Here is a tiny trained network, its code and every weight. The questions are about switching its units off for an input and a target symbol, where a switched-off unit gives its printed mean instead of its output.

import numpy as np


def w(rows, s, z=0):
    codes = np.array(rows[::2]) - 128.0
    scale = np.full(codes.shape[1], s)
    scale[-1] = z or s
    return codes * scale


def f(y):
    return np.maximum(y, 0)


def softmax(a):
    e = np.exp(a - a.max(-1, keepdims=True))
    return e / e.sum(-1, keepdims=True)


def log_softmax(a):
    a = a - a.max(-1, keepdims=True)
    return a - np.log(np.exp(a).sum(-1, keepdims=True))


def net(x, mask):
    ids = ['ΦΨβθστω'.index(c) for c in x.split()]
    T = len(ids)
    res = E[ids] + P[:T]
    u = 0
    for l in range(3):
        r = res
        for j in range(2):
            rows = slice(2 * j, 2 * j + 2)
            q, k, v = (r @ M[l][rows].T for M in (Q, K, V))
            z = softmax(np.where(np.tri(T) > 0, q @ k.T / 2**0.5, -1e9)) @ v
            o = O[l][rows]
            res = res + np.where(mask[u + j], z, o[:, -1]) @ o[:, :-1]
        u += 2
        y = f(res @ A[l][:, :-1].T + A[l][:, -1])
        res = res + np.where(mask[u : u + 4], y, B[l][:, -1]) @ B[l][:, :-1]
        u += 4
    return log_softmax(res[-1] @ U[:, :-1].T + U[:, -1])


Q, K, V, O, A, B = {}, {}, {}, {}, {}, {}
E = w([
[100,167,70,161,96,42,110,109,134,222,53],'Φ',
[147,162,160,141,169,206,78,130,166,122,59],'Ψ',
[80,75,151,163,80,117,80,150,1,87,36],'β',
[181,125,199,67,79,108,146,229,112,93,175],'θ',
[182,156,82,148,98,121,176,95,73,97,191],'σ',
[219,101,98,90,112,71,182,165,135,70,130],'τ',
[157,91,150,164,107,145,198,183,122,113,195],'ω',
],0.013)
P = w([
[173,149,40,208,160,152,74,225,110,131,131],'0',
[136,138,69,144,49,178,96,77,153,73,96],'1',
[86,151,182,230,191,17,118,145,120,113,145],'2',
[25,152,176,83,81,149,243,58,167,93,56],'3',
[181,76,187,102,168,2,111,101,72,171,124],'4',
[119,54,205,78,64,160,236,34,102,240,107],'5',
],0.0083)
Q[0] = w([
[89,181,169,132,81,167,205,84,129,170,2],'L0H0',
[182,38,106,59,113,151,134,81,139,219,206],'L0H0',
[96,152,92,100,160,137,86,120,186,195,111],'L0H1',
[98,110,133,176,68,47,130,94,112,149,79],'L0H1',
],0.0085)
K[0] = w([
[128,110,119,69,2,211,121,63,178,159,83],'L0H0',
[86,159,154,124,132,60,192,121,184,100,140],'L0H0',
[103,163,113,153,160,118,81,114,155,159,100],'L0H1',
[77,78,67,111,61,87,167,94,132,176,102],'L0H1',
],0.0095)
V[0] = w([
[134,1,72,206,201,96,182,127,187,57,111],'L0H0',
[120,220,155,95,82,138,73,177,70,134,156],'L0H0',
[130,77,70,153,126,30,212,157,64,158,184],'L0H1',
[148,103,126,163,192,144,116,88,161,96,82],'L0H1',
],0.0057)
O[0] = w([
[113,252,154,30,116,173,44,190,66,168,209,201],'L0H0',
[163,54,52,218,172,102,174,160,161,139,124,171],'L0H0',
[171,253,177,157,94,179,96,159,113,66,89,253],'L0H1',
[92,124,153,92,129,123,65,115,97,159,165,108],'L0H1',
],0.0059,0.0017)
A[0] = w([
[78,100,37,169,199,201,62,187,173,193,127,6],'L0N0',
[129,151,96,206,91,123,140,126,165,2,243,119],'L0N1',
[142,163,131,100,57,64,179,124,152,211,138,106],'L0N2',
[29,4,152,110,190,67,154,81,109,254,128,76],'L0N3',
],0.0048,0.0021)
B[0] = w([
[252,231,131,190,95,210,104,176,110,89,142,177],'L0N0',
[69,91,149,119,126,51,124,68,227,109,243,253],'L0N1',
[153,143,119,124,183,175,183,145,96,183,98,211],'L0N2',
[107,115,195,2,124,75,115,67,43,193,188,184],'L0N3',
],0.006,0.0029)
Q[1] = w([
[55,106,106,147,94,97,91,135,70,154,83],'L1H0',
[143,186,88,136,150,96,171,128,161,214,119],'L1H0',
[3,149,108,107,65,126,163,133,212,43,126],'L1H1',
[145,138,86,145,151,52,73,189,156,90,209],'L1H1',
],0.013)
K[1] = w([
[89,137,76,173,92,125,97,178,76,117,86],'L1H0',
[164,205,91,144,122,71,150,98,189,187,95],'L1H0',
[186,74,45,122,7,193,107,153,149,157,154],'L1H1',
[182,153,102,197,198,84,91,208,77,139,183],'L1H1',
],0.012)
V[1] = w([
[129,77,194,76,85,94,181,92,77,161,136],'L1H0',
[111,157,153,143,187,143,125,54,164,105,152],'L1H0',
[118,183,2,122,159,111,73,39,74,145,50],'L1H1',
[53,162,62,228,146,192,180,42,115,152,240],'L1H1',
],0.0061)
O[1] = w([
[122,155,41,160,138,180,81,145,119,95,123,9],'L1H0',
[193,93,92,85,114,122,99,166,126,137,108,38],'L1H0',
[199,75,160,130,173,169,75,101,55,74,138,152],'L1H1',
[192,137,185,109,2,148,76,159,137,144,96,137],'L1H1',
],0.0096,0.0013)
A[1] = w([
[135,96,202,66,157,113,191,79,86,107,195,2],'L1N0',
[10,163,74,175,170,104,103,117,177,200,32,163],'L1N1',
[123,96,120,2,153,138,123,139,153,148,135,90],'L1N2',
[97,38,190,43,149,78,83,73,107,191,121,37],'L1N3',
],0.006,0.0064)
B[1] = w([
[162,172,62,121,112,186,72,172,194,125,100,171],'L1N0',
[254,56,151,178,138,106,76,112,138,54,49,254],'L1N1',
[38,129,136,89,107,99,152,134,139,126,217,154],'L1N2',
[86,61,110,76,116,42,163,141,158,218,188,196],'L1N3',
],0.0066,0.0027)
Q[2] = w([
[182,1,228,120,194,37,103,69,69,111,196],'L2H0',
[159,102,187,94,161,242,255,69,87,102,56],'L2H0',
[151,156,172,79,131,75,67,125,235,206,178],'L2H1',
[84,145,134,63,103,146,203,88,176,212,108],'L2H1',
],0.0073)
K[2] = w([
[130,84,211,181,222,60,40,71,148,199,109],'L2H0',
[98,44,141,71,133,174,128,2,163,107,74],'L2H0',
[169,120,163,110,162,101,113,182,149,163,232],'L2H1',
[118,86,127,40,111,142,210,90,147,120,183],'L2H1',
],0.0085)
V[2] = w([
[160,109,118,136,61,61,173,154,62,9,202],'L2H0',
[128,154,105,146,133,134,119,183,111,231,74],'L2H0',
[255,182,125,88,163,150,168,135,200,71,189],'L2H1',
[144,157,83,126,115,66,139,75,123,157,153],'L2H1',
],0.0061)
O[2] = w([
[77,47,37,54,123,176,75,166,139,237,104,215],'L2H0',
[129,187,185,141,179,177,187,22,210,125,67,116],'L2H0',
[52,149,115,211,79,138,170,129,1,95,91,250],'L2H1',
[114,136,130,157,145,145,116,228,113,136,48,93],'L2H1',
],0.0064,0.0018)
A[2] = w([
[122,37,132,140,165,158,54,118,79,126,87,161],'L2N0',
[114,148,65,89,146,162,170,190,105,99,254,7],'L2N1',
[122,184,147,207,62,126,144,129,114,108,62,125],'L2N2',
[196,147,132,194,175,224,22,148,134,49,90,1],'L2N3',
],0.0069,0.00096)
B[2] = w([
[135,215,212,155,123,122,176,138,183,43,163,217],'L2N0',
[73,113,150,82,191,125,128,27,65,155,103,203],'L2N1',
[146,88,123,72,135,131,85,122,179,133,212,254],'L2N2',
[100,162,3,115,161,218,83,191,168,199,77,240],'L2N3',
],0.0083,0.0053)
U = w([
[137,160,109,163,166,185,72,158,174,118,88,242],'Φ',
[169,136,225,181,108,87,190,80,103,49,134,216],'Ψ',
[150,30,120,54,180,115,98,107,184,171,177,34],'β',
[128,62,48,188,136,94,194,168,178,138,126,72],'θ',
[147,41,129,139,57,131,43,166,97,156,114,142],'σ',
[39,174,114,112,148,137,138,124,77,151,106,101],'τ',
[81,254,130,93,88,119,161,141,217,151,183,1],'ω',
],0.0066,0.0038)

Each question gives the input, a string of symbols that net reads in full, and the target symbol t.
The units are the heads (2 rows each of Q, K, V and O) and the neurons (one row each of A and B). Each row of codes is followed by its name. A weight is (code - 128) times the scale printed after its matrix; where a second scale follows, it is the last column's (O, A, B and U).
mask holds one flag per unit, layer by layer, with each layer's heads first. A switched-off unit (its flag False) gives its mean, the last column of its rows in O or B, instead of its output. The means were averaged over made-up inputs and are rounded, as every weight is.
A unit's drop is (log p(t) with every unit on - log p(t) with that unit switched off) / (log p(t) with every unit on - log p(t) with every unit switched off).
most important unit: the unit with the biggest drop
k most important neurons: the k neurons with the biggest drops, biggest first
k most important neurons of layer l: the k neurons of layer l with the biggest drops, biggest first
heads that matter: for each layer, one digit per head in row order, 1 if its drop is at least 0.15 and else 0, layers parted by /
drop of u: that unit's drop, to one decimal
input Φ σ σ, target Φ: 3 most important neurons -> L2N3, L0N1, L1N0
input Ψ Ψ σ β β, target Ψ: most important unit -> L2N0
input β Ψ Φ Φ β θ, target Φ: heads that matter -> 00 / 11 / 00
input Ψ θ Ψ ω, target θ: heads that matter -> 00 / 01 / 00
input Ψ σ ω θ, target σ: heads that matter -> 00 / 01 / 10
input Φ ω ω, target Φ: heads that matter -> 00 / 01 / 00
input Ψ Ψ τ Ψ ω, target τ: heads that matter -> 10 / 01 / 00
input σ ω Ψ θ θ, target Ψ: 2 most important neurons -> L2N3, L0N1
input σ ω Ψ Φ σ ω, target Φ: heads that matter -> 01 / 01 / 00
input β θ θ, target β: heads that matter -> 00 / 01 / 11
input Ψ Ψ Ψ, target β: 2 most important neurons -> L0N3, L1N3
input θ τ σ, target θ: 2 most important neurons -> L0N1, L1N1
input Φ σ σ θ ω, target σ: 2 most important neurons -> L0N1, L2N0
input Ψ Φ τ Ψ σ, target τ: most important neuron -> L2N1
input σ τ θ Ψ θ Ψ, target Ψ: 2 most important neurons of layer 0 -> L0N3, L0N1
input σ Φ θ Φ, target Ψ: 3 most important neurons -> L0N3, L2N3, L1N1
input τ Φ Φ, target Ψ: 2 most important neurons -> L0N3, L1N3
input Φ β Ψ β Ψ θ, target β: heads that matter -> 00 / 11 / 01
input Φ ω ω Ψ ω ω, target Ψ: heads that matter -> 01 / 00 / 10
input θ Ψ τ θ τ, target τ: most important unit -> L0H0
input σ β ω Ψ σ, target ω: heads that matter -> 10 / 01 / 00
input Φ Ψ Ψ Ψ τ ω, target Ψ: 3 most important neurons -> L2N3, L0N1, L1N0
input Ψ Ψ σ ω θ, target σ: drop of L1H1 -> 1.4
input τ Φ τ θ, target Φ: drop of L2N3 -> 0.4
